Below are the code and all the weights of a small trained network. Each question names an input and a class and asks about switching units off, where a switched-off unit gives its printed mean instead of its output.

import numpy as np


def w(rows, s, z=0):
    codes = np.array(rows[::2]) - 128.0
    scale = np.full(codes.shape[1], s)
    scale[-1] = z or s
    return codes * scale


def f(y):
    return y / 2 * (1 + np.tanh(0.7978845608 * (y + 0.044715 * y**3)))


def log_softmax(a):
    a = a - a.max(-1, keepdims=True)
    return a - np.log(np.exp(a).sum(-1, keepdims=True))


def net(x, mask):
    res = np.array(x, float).reshape(1, 3) / 4 @ E
    y = f(res @ A[0][:, :-1].T + A[0][:, -1])
    res = res + np.where(mask, y, B[0][:, -1]) @ B[0][:, :-1]
    return log_softmax(res[-1] @ U[:, :-1].T + U[:, -1])


A, B = {}, {}
E = w([
[92,199,143,220,246,253,37],'x0',
[217,200,19,73,129,217,217],'x1',
[11,24,49,240,69,159,172],'x2',
],0.0058)
A[0] = w([
[160,133,24,113,74,171,243,227],'n0',
[140,192,173,149,244,172,36,240],'n1',
[202,216,85,100,206,193,151,143],'n2',
[36,37,195,169,97,35,65,201],'n3',
[37,30,217,161,87,34,57,209],'n4',
[227,229,170,50,200,149,85,197],'n5',
[131,139,14,176,109,217,234,215],'n6',
[8,63,97,255,182,229,71,196],'n7',
[160,221,187,134,244,174,31,250],'n8',
[118,50,111,85,9,32,195,225],'n9',
[247,214,77,32,122,141,204,254],'n10',
[88,156,150,188,219,170,60,225],'n11',
[57,22,97,159,16,71,198,227],'n12',
[232,238,153,68,220,163,92,198],'n13',
[124,56,62,112,12,95,232,227],'n14',
[184,141,211,59,121,24,83,240],'n15',
[212,173,44,54,84,145,231,176],'n16',
],0.006,0.0048)
B[0] = w([
[117,126,37,88,87,171,239,223],'n0',
[119,226,197,141,237,184,41,242],'n1',
[155,188,154,45,208,166,167,199],'n2',
[22,134,204,224,138,56,128,235],'n3',
[26,132,218,224,126,51,108,245],'n4',
[225,105,202,16,213,142,92,222],'n5',
[57,147,47,152,121,213,216,224],'n6',
[2,172,16,253,122,220,65,255],'n7',
[180,210,218,64,248,179,53,254],'n8',
[136,16,174,66,20,17,229,234],'n9',
[235,136,91,6,149,146,178,246],'n10',
[80,209,146,173,218,199,42,226],'n11',
[54,30,150,194,35,63,203,237],'n12',
[211,144,195,19,227,159,110,228],'n13',
[141,30,77,80,14,82,247,230],'n14',
[189,51,216,36,81,47,86,216],'n15',
[194,141,40,23,94,116,225,213],'n16',
],0.0061,0.0082)
U = w([
[237,112,70,187,105,80,83,3],'0',
[62,82,93,223,90,82,80,33],'1',
[96,40,244,131,54,2,172,190],'2',
[232,138,243,47,192,122,15,99],'3',
[61,229,120,221,184,197,17,184],'4',
[73,81,22,212,69,211,169,169],'5',
[214,63,29,39,36,81,207,150],'6',
[181,195,88,59,196,199,206,86],'7',
],0.0056,0.0036)

Each question gives the input, the list of numbers given to net, and the class t.
The units are the neurons (one row each of A and B). Each row of codes is followed by its name. A weight is (code - 128) times the scale printed after its matrix; where a second scale follows, it is the last column's (A, B and U).
mask holds one flag per neuron, in row order. A switched-off neuron (its flag False) gives its mean, the last column of its row in B, instead of its output. The means were averaged over made-up inputs and are rounded, as every weight is.
A unit's drop is (log p(t) with every unit on - log p(t) with that unit switched off) / (log p(t) with every unit on - log p(t) with every unit switched off).
The circuit of an input: a set's keep is (log p(t) with only the set's units on - log p(t) with every unit switched off) / (log p(t) with every unit on - log p(t) with every unit switched off). Starting from the 12 units with the biggest drops (on a tie, the unit counted first), units are removed one at a time, each time the one whose removal leaves the highest keep (on an exact tie, the one counted first), for as long as the keep stays at least 0.8.
circuit, biggest first: the units of the circuit, biggest drop first
top k neurons: the k neurons with the biggest drops, biggest first
drop of u: that unit's drop, to one decimal
input [2,8,-8], class 3: circuit, biggest first -> (n5)
input [6,5,3], class 4: circuit, biggest first -> (n7, n14)
input [4,4,4], class 4: top 3 neurons -> (n9, n14, n12)
input [7,-8,-5], class 4: top 3 neurons -> (n7, n11, n10)
input [3,7,-6], class 3: top 3 neurons -> (n5, n13, n8)
input [6,5,6], class 4: circuit, biggest first -> (n9, n7)
input [7,8,-4], class 3: top 2 neurons -> (n5, n8)
input [4,3,6], class 5: top 2 neurons -> (n8, n6)
input [0,-2,6], class 5: top 2 neurons -> (n7, n15)
input [-1,6,-8], class 3: top 3 neurons -> (n5, n13, n15)
input [4,2,4], class 4: drop of n14 -> 0.2
input [-1,8,0], class 6: drop of n1 -> 0.4
input [4,-5,5], class 4: drop of n0 -> 0.0
input [2,-7,3], class 4: circuit, biggest first -> (n7)
